Below is a small trained network, with its code and all its weights. Each question gives an input and a class and asks what happens when units are switched off, that is, made to give their printed mean instead of their output.

import numpy as np


def w(rows, s, z=0):
    codes = np.array(rows[::2]) - 128.0
    scale = np.full(codes.shape[1], s)
    scale[-1] = z or s
    return codes * scale


def f(y):
    return np.maximum(y, 0)


def log_softmax(a):
    a = a - a.max(-1, keepdims=True)
    return a - np.log(np.exp(a).sum(-1, keepdims=True))


def net(x, mask):
    res = np.array(x, float).reshape(1, 8) / 4 @ E
    y = f(res @ A[0][:, :-1].T + A[0][:, -1])
    res = res + np.where(mask, y, B[0][:, -1]) @ B[0][:, :-1]
    return log_softmax(res[-1] @ U[:, :-1].T + U[:, -1])


A, B = {}, {}
E = w([
[140,109,126,142,112,123],'x0',
[122,134,129,124,136,130],'x1',
[106,125,116,123,155,112],'x2',
[125,134,128,123,134,127],'x3',
[54,214,150,199,73,70],'x4',
[129,128,125,116,141,95],'x5',
[11,81,198,39,62,123],'x6',
[138,156,139,107,125,136],'x7',
],0.012)
A[0] = w([
[211,205,132,165,102,126,2],'neuron 1',
[78,153,189,214,102,85,113],'neuron 2',
[61,84,170,48,59,118,80],'neuron 3',
[61,234,179,255,64,52,155],'neuron 4',
[80,113,133,80,81,110,67],'neuron 5',
[197,7,110,87,143,174,53],'neuron 6',
[220,164,67,200,185,125,66],'neuron 7',
[157,154,90,194,125,181,78],'neuron 8',
[83,169,103,120,155,136,22],'neuron 9',
[198,170,84,214,208,145,83],'neuron 10',
[190,49,167,67,212,179,164],'neuron 11',
[20,41,169,75,48,149,32],'neuron 12',
],0.0099,0.0033)
B[0] = w([
[135,157,114,146,110,114,179],'neuron 1',
[125,63,66,77,170,163,190],'neuron 2',
[43,192,201,178,98,95,207],'neuron 3',
[179,44,47,10,188,219,248],'neuron 4',
[95,148,149,155,109,140,171],'neuron 5',
[168,114,75,85,173,157,201],'neuron 6',
[87,154,221,165,67,79,232],'neuron 7',
[114,186,135,140,146,116,178],'neuron 8',
[129,165,101,135,115,167,136],'neuron 9',
[74,159,175,169,113,31,231],'neuron 10',
[168,58,55,33,166,228,211],'neuron 11',
[53,142,169,149,73,85,219],'neuron 12',
],0.011,0.017)
U = w([
[140,75,52,80,110,199,253],'0',
[35,194,208,225,11,42,3],'1',
],0.011,0.0031)

Each question gives the input, the list of numbers given to net, and the class t.
The units are the neurons (one row each of A and B). Each row of codes is followed by its name. A weight is (code - 128) times the scale printed after its matrix; where a second scale follows, it is the last column's (A, B and U).
mask holds one flag per neuron, in row order. A switched-off neuron (its flag False) gives its mean, the last column of its row in B, instead of its output. The means were averaged over made-up inputs and are rounded, as every weight is.
A unit's drop is (log p(t) with every unit on - log p(t) with that unit switched off) / (log p(t) with every unit on - log p(t) with every unit switched off).
The circuit of an input: a set's keep is (log p(t) with only the set's units on - log p(t) with every unit switched off) / (log p(t) with every unit on - log p(t) with every unit switched off). Starting from all 12 units, units are removed one at a time, each time the one whose removal leaves the highest keep (on an exact tie, the one counted first), for as long as the keep stays at least 0.8.
units of the circuit, in order: the units of the circuit, biggest drop first
top k neurons: the k neurons with the biggest drops, biggest first
drop when u is switched off: that unit's drop, to one decimal
input [5,5,-2,2,-3,7,5,-7], class 1: units of the circuit, in order -> (neuron 4)
input [-8,6,3,5,7,-1,7,5], class 0: top 2 neurons -> (neuron 4; neuron 2)
input [-1,0,-5,-4,-3,-6,-4,-7], class 1: top 4 neurons -> (neuron 4; neuron 7; neuron 10; neuron 2)
input [-6,6,0,-4,3,0,-3,2], class 0: top 2 neurons -> (neuron 3; neuron 4)
input [-6,7,-5,-6,1,-5,-2,-1], class 1: top 3 neurons -> (neuron 11; neuron 4; neuron 6)
input [-1,2,7,7,3,7,-3,6], class 0: top 3 neurons -> (neuron 3; neuron 12; neuron 4)
input [2,-6,-3,-6,-7,-4,8,-8], class 1: drop when neuron 3 is switched off -> 1.8
input [-8,3,-6,-8,7,-4,4,-6], class 0: drop when neuron 4 is switched off -> 1.1
input [2,1,-3,-7,8,-2,6,-8], class 0: drop when neuron 4 is switched off -> 2.1
input [7,-3,2,7,5,6,3,-2], class 0: drop when neuron 4 is switched off -> 0.4
input [-2,0,1,-4,0,6,1,-5], class 1: top 3 neurons -> (neuron 4; neuron 11; neuron 6)
